[[ -1 -14 -14 -17  -1 -30 -27   6   8 -23  11   5 -22 -28 -14   8]
 [ -5 -11 -39  18 -26 -40 -19 -30   9 -19 -10 -13 -34  -3 -16   8]
 [-24 -17  15 -41  -4  15  -4  -2 -41  -6 -20 -16  11 -21 -10 -35]
 [-23 -16  14 -42   1  15  -3   0 -40  -6 -20 -15  10 -20 -10 -33]
 [ -4 -18 -48 -43  34 -44 -17 -28 -30 -28 -61 -56 -46 -13 -46 -12]]
->
[[ -4 -18 -48 -43  34 -44 -17 -28 -30 -28 -61 -56 -46 -13 -46 -12]
 [-24 -17  15 -41  -4  15  -4  -2 -41  -6 -20 -16  11 -21 -10 -35]
 [-23 -16  14 -42   1  15  -3   0 -40  -6 -20 -15  10 -20 -10 -33]
 [ -1 -14 -14 -17  -1 -30 -27   6   8 -23  11   5 -22 -28 -14   8]
 [ -5 -11 -39  18 -26 -40 -19 -30   9 -19 -10 -13 -34  -3 -16   8]]

[[-14 -22]
 [-13  -6]
 [-18 -24]
 [ 28 -36]
 [-38 -19]
 [-65 -16]
 [-20 -23]
 [ 26  37]
 [ 57  -1]
 [-32 -27]
 [-63 -12]
 [-11 -11]]
->
[[ 28 -36]
 [-32 -27]
 [-18 -24]
 [-20 -23]
 [-14 -22]
 [-38 -19]
 [-65 -16]
 [-63 -12]
 [-11 -11]
 [-13  -6]
 [ 57  -1]
 [ 26  37]]

[[ 11 -67 -64  10 -45  46 -37  52 -49  43]
 [  1  12 -10  -2 -30   0  -9  22  -3  48]
 [-33  20  42 -17  14 -20  29 -35 -41   9]
 [ 17 -32 -26  19   1  15 -10   3  18 -12]
 [ -8 -25  28  -8   2   4 -38 -12   7  11]
 [ -1 -26 -23 -25   4  -3  22 -29  16 -12]
 [ 19 -51  -3  14  36  17 -51  -7  46 -56]
 [ -1 -22  -8  14  18   2  -7  10  34 -25]
 [-17 -15 -24 -13 -23  18  27   1 -18   9]]
->
[[ 11 -67 -64  10 -45  46 -37  52 -49  43]
 [ 19 -51  -3  14  36  17 -51  -7  46 -56]
 [ 17 -32 -26  19   1  15 -10   3  18 -12]
 [ -1 -26 -23 -25   4  -3  22 -29  16 -12]
 [ -8 -25  28  -8   2   4 -38 -12   7  11]
 [ -1 -22  -8  14  18   2  -7  10  34 -25]
 [-17 -15 -24 -13 -23  18  27   1 -18   9]
 [  1  12 -10  -2 -30   0  -9  22  -3  48]
 [-33  20  42 -17  14 -20  29 -35 -41   9]]

[[ 20  14  25  -1  11 -21  44   9   3  -5  -2  -3 -18]
 [ 40  35  -2   0  12 -21 -50  -6  -8  24   6  23   7]
 [-23 -11  14   8   6 -38 -68  -5  26 -13  -3 -26  -5]
 [-40  15  -8   3 -13  19  -4 -14   2  13  -4  -4  -3]
 [ 30  16 -16  -3  -7 -10 -24  13  10  31   0   2 -14]
 [ 24  26 -18   0  19 -16  -3   7  -5  22  13   8   6]]
->
[[-23 -11  14   8   6 -38 -68  -5  26 -13  -3 -26  -5]
 [ 20  14  25  -1  11 -21  44   9   3  -5  -2  -3 -18]
 [-40  15  -8   3 -13  19  -4 -14   2  13  -4  -4  -3]
 [ 30  16 -16  -3  -7 -10 -24  13  10  31   0   2 -14]
 [ 24  26 -18   0  19 -16  -3   7  -5  22  13   8   6]
 [ 40  35  -2   0  12 -21 -50  -6  -8  24   6  23   7]]

[[-48  12  -5]
 [ 11   0  12]
 [ 79   1  -7]
 [-15  -4   3]
 [-13   6   5]]
->
[[-15  -4   3]
 [ 11   0  12]
 [ 79   1  -7]
 [-13   6   5]
 [-48  12  -5]]

[[ -9 -10 -12 -18 -32  10  21]
 [  4  32 -18 -19 -16  -3  -7]
 [-20  25 -14  15 -19 -15  -6]
 [  8  17  31  73 -21   7  12]
 [  7  -9  11  -4 -37   3  12]]
->
[[ -9 -10 -12 -18 -32  10  21]
 [  7  -9  11  -4 -37   3  12]
 [  8  17  31  73 -21   7  12]
 [-20  25 -14  15 -19 -15  -6]
 [  4  32 -18 -19 -16  -3  -7]]

[[  9   7  15   0  -3]
 [  5  12   1  13  23]
 [ -2  22  -5  19  41]
 [  2   0   4  -1  -7]
 [ -6  -3  -4  -5   5]
 [-50  -9 -23 -32  36]
 [-36 -13 -15 -27  19]
 [  6   4   9   1  -6]
 [-77 -14 -32 -45  47]
 [ 21   8  29 -13 -20]]
->
[[-77 -14 -32 -45  47]
 [-36 -13 -15 -27  19]
 [-50  -9 -23 -32  36]
 [ -6  -3  -4  -5   5]
 [  2   0   4  -1  -7]
 [  6   4   9   1  -6]
 [  9   7  15   0  -3]
 [ 21   8  29 -13 -20]
 [  5  12   1  13  23]
 [ -2  22  -5  19  41]]

[[ -8  54  41  -5  -8  40  57  10  27 -11  26]
 [ -8  43  56  -5 -26  20  79  10 -13 -11  18]
 [ -8  41  56  -5 -26  20  80  10 -13 -11  18]
 [  2 -14 -19  -5 -26 -32 -42   8 -37   7 -29]
 [ -2  19  41  -7 -27 -31  23  10 -73  25 -29]]
->
[[  2 -14 -19  -5 -26 -32 -42   8 -37   7 -29]
 [ -2  19  41  -7 -27 -31  23  10 -73  25 -29]
 [ -8  41  56  -5 -26  20  80  10 -13 -11  18]
 [ -8  43  56  -5 -26  20  79  10 -13 -11  18]
 [ -8  54  41  -5  -8  40  57  10  27 -11  26]]

[[-49 -27 -50 -59 -28  53]
 [  3  13  -2  21 -23  26]
 [ 14  21   7 -13 -10  -2]
 [  3   6   1   7  -4   4]
 [-50 -29  25 -71  56  10]
 [  2   7  -1  11  -9   7]
 [-64 -57  -7 -49 -19  40]
 [-51 -54 -60  34  57  71]]
->
[[-64 -57  -7 -49 -19  40]
 [-51 -54 -60  34  57  71]
 [-50 -29  25 -71  56  10]
 [-49 -27 -50 -59 -28  53]
 [  3   6   1   7  -4   4]
 [  2   7  -1  11  -9   7]
 [  3  13  -2  21 -23  26]
 [ 14  21   7 -13 -10  -2]]
---
[[ 49  -3 -70  28 -84]
 [ 33 -15 -68  -2 -71]
 [-14 -36 -51 -60 -15]
 [-45 -12  53 -42  64]
 [ 29 -20 -74 -13 -72]]
->
[[ 33 -15 -68]
 [-14 -36 -51]]

[[-42 -83  11 -20  27]
 [ 19  15  -5   8   3]
 [-24 -81 -25   9  27]]
->
[[ 19  15  -5]
 [-24 -81 -25]]

[[ -2  16  42  56  -6]
 [ -1  17  41  53  -5]
 [-76 -62  76 -40  51]
 [-15  -6 -26 -56   2]]
->
[[ -1  17  41]
 [-76 -62  76]]

[[ 45  -9  43  18  -1]
 [  7 -55  20  -5 -65]
 [-20  42 -40 -37 -59]
 [  1  13 -19 -46 -26]
 [  0   6  13  64 -27]]
->
[[  7 -55  20]
 [-20  42 -40]]

[[-23 -19   6  -9 -28]
 [-12 -14 -29 -32  -7]
 [-53  14 -11 -29 -71]
 [-12 -17 -31 -35  -6]]
->
[[-12 -14 -29]
 [-53  14 -11]]

[[ 38  35  -6  30  22]
 [-10  28 -63  13   0]
 [ 14   6   0  10   6]
 [ 19  44 -83  17  -5]]
->
[[-10  28 -63]
 [ 14   6   0]]
